Below are the code and all the weights of a small trained network. Each question names an input and a class and asks about switching units off, where a switched-off unit gives its printed mean instead of its output.

import numpy as np


def w(rows, s, z=0):
    codes = np.array(rows[::2]) - 128.0
    scale = np.full(codes.shape[1], s)
    scale[-1] = z or s
    return codes * scale


def f(y):
    return y / 2 * (1 + np.tanh(0.7978845608 * (y + 0.044715 * y**3)))


def log_softmax(a):
    a = a - a.max(-1, keepdims=True)
    return a - np.log(np.exp(a).sum(-1, keepdims=True))


def net(x, mask):
    res = np.array(x, float).reshape(1, 6) / 4 @ E
    y = f(res @ A[0][:, :-1].T + A[0][:, -1])
    res = res + np.where(mask, y, B[0][:, -1]) @ B[0][:, :-1]
    return log_softmax(res[-1] @ U[:, :-1].T + U[:, -1])


A, B = {}, {}
E = w([
[165,140,144,181,101,153,210,216,66,134,46],'x0',
[242,136,94,93,103,231,77,138,98,61,164],'x1',
[86,87,119,56,46,187,107,168,135,233,131],'x2',
[132,126,127,126,130,123,123,131,125,130,125],'x3',
[156,178,158,1,177,134,202,75,133,151,71],'x4',
[198,143,141,157,128,97,168,87,40,238,229],'x5',
],0.0073)
A[0] = w([
[144,146,151,68,150,131,139,103,121,139,80,61],'neuron 1',
[106,143,147,118,133,145,109,159,170,92,95,72],'neuron 2',
[133,168,141,53,154,148,160,88,124,137,83,96],'neuron 3',
[100,119,129,99,116,135,106,177,174,79,70,89],'neuron 4',
[72,145,110,105,108,162,144,159,196,71,51,65],'neuron 5',
[104,143,125,131,132,161,120,128,172,99,91,22],'neuron 6',
[91,55,115,240,99,149,67,178,123,111,185,84],'neuron 7',
[43,104,144,144,165,62,148,133,150,181,92,72],'neuron 8',
[38,142,152,169,168,45,175,117,150,173,104,87],'neuron 9',
[63,65,120,26,44,204,102,182,134,255,133,4],'neuron 10',
[184,114,110,94,128,168,107,146,93,92,151,78],'neuron 11',
[172,140,124,94,119,188,96,130,105,82,146,91],'neuron 12',
[199,98,95,115,142,181,98,129,111,86,140,109],'neuron 13',
[138,159,160,8,157,151,184,80,136,151,104,103],'neuron 14',
[141,109,146,162,129,164,203,182,79,150,51,58],'neuron 15',
[96,127,119,98,151,150,105,145,177,43,50,107],'neuron 16',
[106,112,125,84,147,87,66,33,169,102,199,72],'neuron 17',
[189,154,99,103,122,187,102,144,123,108,143,83],'neuron 18',
[158,178,147,188,228,81,137,82,115,24,137,2],'neuron 19',
[167,166,151,152,159,104,139,103,70,177,194,48],'neuron 20',
[84,118,109,92,150,124,75,36,192,138,201,73],'neuron 21',
[203,168,138,142,108,116,186,93,45,249,217,75],'neuron 22',
[168,134,117,107,142,177,113,174,146,100,159,100],'neuron 23',
[173,150,157,60,166,111,149,104,139,129,86,91],'neuron 24',
[178,169,85,106,114,190,98,123,105,84,151,106],'neuron 25',
[156,163,150,178,95,140,196,213,78,115,63,81],'neuron 26',
[128,151,119,81,160,136,148,131,116,139,116,58],'neuron 27',
[103,87,90,197,96,132,85,165,124,119,153,46],'neuron 28',
[135,168,135,69,162,158,175,98,133,137,83,109],'neuron 29',
],0.0086,0.006)
B[0] = w([
[128,122,104,165,104,95,122,158,119,113,165,162],'neuron 1',
[100,94,127,118,139,142,119,109,103,126,137,155],'neuron 2',
[110,143,110,190,93,75,84,171,153,93,174,196],'neuron 3',
[86,64,132,124,163,146,112,84,78,149,160,190],'neuron 4',
[67,65,126,116,166,135,97,82,113,154,159,207],'neuron 5',
[116,96,110,139,155,134,130,108,102,134,121,138],'neuron 6',
[92,169,79,191,67,51,95,170,139,86,185,225],'neuron 7',
[156,131,212,83,42,106,186,114,174,179,82,202],'neuron 8',
[156,142,199,85,61,110,179,104,171,148,72,220],'neuron 9',
[175,192,86,159,186,165,232,89,30,1,33,254],'neuron 10',
[129,109,153,106,86,86,168,121,160,159,90,164],'neuron 11',
[130,118,186,122,94,114,164,124,145,160,98,174],'neuron 12',
[123,138,172,103,81,100,166,110,169,159,84,179],'neuron 13',
[101,163,85,185,68,70,86,158,139,100,182,233],'neuron 14',
[189,147,125,91,164,177,85,168,177,170,166,186],'neuron 15',
[75,60,122,135,171,144,99,78,95,151,152,217],'neuron 16',
[192,149,104,80,171,192,107,194,151,182,144,193],'neuron 17',
[124,126,178,123,93,103,165,111,151,162,104,171],'neuron 18',
[174,185,94,162,164,165,218,94,62,42,65,180],'neuron 19',
[70,58,133,125,159,158,105,81,92,111,138,171],'neuron 20',
[189,147,113,76,176,185,89,188,155,190,131,199],'neuron 21',
[38,32,120,131,179,132,77,70,112,134,142,239],'neuron 22',
[125,126,150,112,106,111,155,109,143,140,111,158],'neuron 23',
[115,155,94,165,101,91,104,152,133,108,155,182],'neuron 24',
[128,130,202,86,80,112,155,113,164,150,91,184],'neuron 25',
[190,159,95,60,198,208,72,184,159,209,166,203],'neuron 26',
[119,135,117,154,122,106,126,143,116,124,141,138],'neuron 27',
[124,156,113,176,118,69,100,140,136,112,179,174],'neuron 28',
[109,153,102,175,89,79,83,166,130,117,174,195],'neuron 29',
],0.0092,0.0093)
U = w([
[54,2,134,132,170,125,99,55,117,144,146,99],'0',
[104,161,92,196,61,50,96,203,151,103,173,123],'1',
[139,119,239,86,41,95,179,105,179,171,79,90],'2',
[198,147,110,74,198,195,94,235,164,194,146,86],'3',
[162,176,96,157,182,150,204,83,81,27,67,252],'4',
],0.0094,0.0023)

Each question gives the input, the list of numbers given to net, and the class t.
The units are the neurons (one row each of A and B). Each row of codes is followed by its name. A weight is (code - 128) times the scale printed after its matrix; where a second scale follows, it is the last column's (A, B and U).
mask holds one flag per neuron, in row order. A switched-off neuron (its flag False) gives its mean, the last column of its row in B, instead of its output. The means were averaged over made-up inputs and are rounded, as every weight is.
A unit's drop is (log p(t) with every unit on - log p(t) with that unit switched off) / (log p(t) with every unit on - log p(t) with every unit switched off).
The circuit of an input: a set's keep is (log p(t) with only the set's units on - log p(t) with every unit switched off) / (log p(t) with every unit on - log p(t) with every unit switched off). Starting from the 12 units with the biggest drops (on a tie, the unit counted first), units are removed one at a time, each time the one whose removal leaves the highest keep (on an exact tie, the one counted first), for as long as the keep stays at least 0.8.
circuit, biggest first: the units of the circuit, biggest drop first
top k neurons: the k neurons with the biggest drops, biggest first
drop when u is switched off: that unit's drop, to one decimal
input [0,-1,-8,3,-4,-5], class 4: circuit, biggest first => neuron 19
input [-7,-1,7,-2,5,-4], class 3: top 2 neurons => neuron 21; neuron 17
input [8,4,-6,2,6,1], class 3: top 2 neurons => neuron 26; neuron 15
input [0,1,5,-3,5,3], class 1: top 3 neurons => neuron 14; neuron 19; neuron 3
input [8,6,3,2,6,8], class 0: top 2 neurons => neuron 22; neuron 20
input [2,2,5,-7,-6,-6], class 0: top 4 neurons => neuron 4; neuron 5; neuron 14; neuron 16
input [-2,0,-5,-3,-8,-8], class 0: top 3 neurons => neuron 16; neuron 4; neuron 5
input [-5,-7,4,-4,-6,3], class 2: top 2 neurons => neuron 8; neuron 9
input [5,-5,7,3,-2,-6], class 4: top 2 neurons => neuron 10; neuron 22
input [-7,2,-3,5,7,1], class 1: top 4 neurons => neuron 14; neuron 3; neuron 26; neuron 24
input [-6,5,-6,-8,4,7], class 0: top 2 neurons => neuron 22; neuron 10
input [-3,0,-8,-2,-1,-8], class 0: top 3 neurons => neuron 16; neuron 10; neuron 5
input [8,7,-6,-1,-4,7], class 3: top 4 neurons => neuron 26; neuron 15; neuron 16; neuron 5
input [-8,-1,-3,6,-6,-3], class 3: circuit, biggest first => neuron 17
input [-4,3,3,-7,-2,-2], class 3: drop when neuron 9 is switched off => 0.3
input [-4,-3,-5,-4,2,4], class 4: drop when neuron 19 is switched off => 1.9
input [3,5,5,6,8,-1], class 1: drop when neuron 27 is switched off => 0.0
